Below are the code and all the weights of a small trained network. Each question names an input and a target symbol and asks about switching units off, where a switched-off unit gives its printed mean instead of its output.

import numpy as np


def w(rows, s, z=0):
    codes = np.array(rows[::2]) - 128.0
    scale = np.full(codes.shape[1], s)
    scale[-1] = z or s
    return codes * scale


def f(y):
    return y / 2 * (1 + np.tanh(0.7978845608 * (y + 0.044715 * y**3)))


def softmax(a):
    e = np.exp(a - a.max(-1, keepdims=True))
    return e / e.sum(-1, keepdims=True)


def log_softmax(a):
    a = a - a.max(-1, keepdims=True)
    return a - np.log(np.exp(a).sum(-1, keepdims=True))


def net(x, mask):
    ids = ['ΓΠΣΦεζμτ'.index(c) for c in x.split()]
    T = len(ids)
    res = E[ids] + P[:T]
    q, k, v = (res @ M[0].T for M in (Q, K, V))
    z = softmax(np.where(np.tri(T) > 0, q @ k.T / 3**0.5, -1e9)) @ v
    res = res + np.where(mask[0], z, O[0][:, -1]) @ O[0][:, :-1]
    y = f(res @ A[0][:, :-1].T + A[0][:, -1])
    res = res + np.where(mask[1:9], y, B[0][:, -1]) @ B[0][:, :-1]
    return log_softmax(res[-1] @ U[:, :-1].T + U[:, -1])


Q, K, V, O, A, B = {}, {}, {}, {}, {}, {}
E = w([
[122,100,174,62,76,159],'Γ',
[159,154,111,113,172,1],'Π',
[74,72,142,35,168,102],'Σ',
[184,128,162,99,101,103],'Φ',
[190,194,187,109,168,193],'ε',
[21,130,125,94,104,147],'ζ',
[184,79,131,179,68,176],'μ',
[67,190,139,164,46,146],'τ',
],0.023)
P = w([
[28,175,195,254,222,78],'0',
[94,119,216,137,122,105],'1',
[102,125,188,97,97,114],'2',
[105,136,156,79,81,108],'3',
[112,159,126,73,70,102],'4',
[116,177,100,69,61,93],'5',
[125,184,82,61,55,80],'6',
[132,197,67,54,46,70],'7',
[135,199,53,48,41,63],'8',
],0.0074)
Q[0] = w([
[102,223,231,92,50,167],'head 0',
[231,203,254,25,18,111],'head 0',
[195,134,105,167,162,194],'head 0',
],0.0068)
K[0] = w([
[65,203,216,114,118,254],'head 0',
[242,220,206,119,199,237],'head 0',
[158,81,92,209,52,117],'head 0',
],0.0063)
V[0] = w([
[68,97,117,63,142,53],'head 0',
[100,67,112,187,2,90],'head 0',
[189,110,87,142,113,43],'head 0',
],0.0079)
O[0] = w([
[137,184,255,181,103,129,79],'head 0',
[150,174,148,109,218,176,47],'head 0',
[104,118,139,76,96,234,4],'head 0',
],0.0087,0.0035)
A[0] = w([
[77,144,177,105,140,229,125],'neuron 0',
[145,138,76,129,169,75,84],'neuron 1',
[114,115,177,32,157,103,91],'neuron 2',
[153,147,150,109,247,122,146],'neuron 3',
[184,122,159,137,189,158,253],'neuron 4',
[79,147,139,77,157,91,214],'neuron 5',
[130,117,57,95,158,186,4],'neuron 6',
[65,110,91,50,150,141,85],'neuron 7',
],0.016,0.0074)
B[0] = w([
[182,133,183,183,75,40,165],'neuron 0',
[175,156,203,174,156,156,154],'neuron 1',
[156,138,48,157,47,128,214],'neuron 2',
[54,5,240,214,83,49,145],'neuron 3',
[121,185,152,190,76,144,177],'neuron 4',
[167,153,91,103,164,209,245],'neuron 5',
[167,150,53,17,167,74,137],'neuron 6',
[73,120,203,176,79,140,155],'neuron 7',
],0.013,0.012)
U = w([
[156,83,180,79,131,74,136],'Γ',
[131,155,72,70,121,187,79],'Π',
[152,159,118,128,126,160,174],'Σ',
[99,167,43,65,130,87,85],'Φ',
[82,91,134,100,172,205,251],'ε',
[112,87,182,62,99,140,132],'ζ',
[119,104,152,172,137,152,61],'μ',
[109,150,231,252,95,126,117],'τ',
],0.013)

Each question gives the input, a string of symbols that net reads in full, and the target symbol t.
The units are the heads (3 rows each of Q, K, V and O) and the neurons (one row each of A and B). Each row of codes is followed by its name. A weight is (code - 128) times the scale printed after its matrix; where a second scale follows, it is the last column's (O, A, B and U).
mask holds one flag per unit, heads first, then neurons. A switched-off unit (its flag False) gives its mean, the last column of its rows in O or B, instead of its output. The means were averaged over made-up inputs and are rounded, as every weight is.
A unit's drop is (log p(t) with every unit on - log p(t) with that unit switched off) / (log p(t) with every unit on - log p(t) with every unit switched off).
The circuit of an input: a set's keep is (log p(t) with only the set's units on - log p(t) with every unit switched off) / (log p(t) with every unit on - log p(t) with every unit switched off). Starting from all 9 units, units are removed one at a time, each time the one whose removal leaves the highest keep (on an exact tie, the one counted first), for as long as the keep stays at least 0.8.
units of the circuit, in order: the units of the circuit, biggest drop first
most important unit: the unit with the biggest drop
k most important neurons: the k neurons with the biggest drops, biggest first
drop of u: that unit's drop, to one decimal
input ζ μ Φ μ ζ, target Σ: units of the circuit, in order -> [head 0; neuron 5; neuron 3]
input Φ ε Π μ Γ Π Φ, target Γ: units of the circuit, in order -> [head 0; neuron 2]
input μ μ Π Φ Φ Σ Γ Φ, target Π: units of the circuit, in order -> [head 0; neuron 0]
input τ Γ Π μ Σ Φ, target τ: 4 most important neurons -> [neuron 3; neuron 4; neuron 5; neuron 6]
input ζ Σ Φ μ μ, target Σ: 3 most important neurons -> [neuron 6; neuron 4; neuron 3]
input Φ μ Σ τ μ μ μ Φ Σ, target Σ: units of the circuit, in order -> [neuron 5; neuron 2; neuron 7]
input Φ Π Γ Φ ε μ Σ μ ζ, target ε: most important unit -> neuron 5
input τ Φ τ, target Σ: units of the circuit, in order -> [head 0; neuron 3]
input μ Π ζ ζ, target Σ: 4 most important neurons -> [neuron 5; neuron 4; neuron 3; neuron 7]
input Σ μ Σ μ Φ Γ, target τ: 2 most important neurons -> [neuron 0; neuron 7]
input Π Σ Φ Σ, target Σ: units of the circuit, in order -> [neuron 5; head 0; neuron 2]
input μ Γ Φ μ, target Σ: 2 most important neurons -> [neuron 6; neuron 3]
input μ ζ ε ε Σ Σ μ ζ Σ, target Π: 2 most important neurons -> [neuron 5; neuron 2]
input Γ ζ Γ Γ Π ζ μ Π Φ, target τ: units of the circuit, in order -> [neuron 5]
input ζ Π τ μ μ Σ, target τ: 2 most important neurons -> [neuron 7; neuron 3]
input Φ ζ μ Φ Φ, target Π: 2 most important neurons -> [neuron 0; neuron 3]
input Γ Γ Γ Φ τ μ μ μ Π, target τ: drop of neuron 3 -> 1.3
input ζ Γ τ Σ, target τ: drop of neuron 3 -> 1.3
input ε Π τ Π, target Σ: drop of neuron 5 -> 0.4
input μ Π Γ ζ Φ ε ζ, target ε: most important unit -> head 0
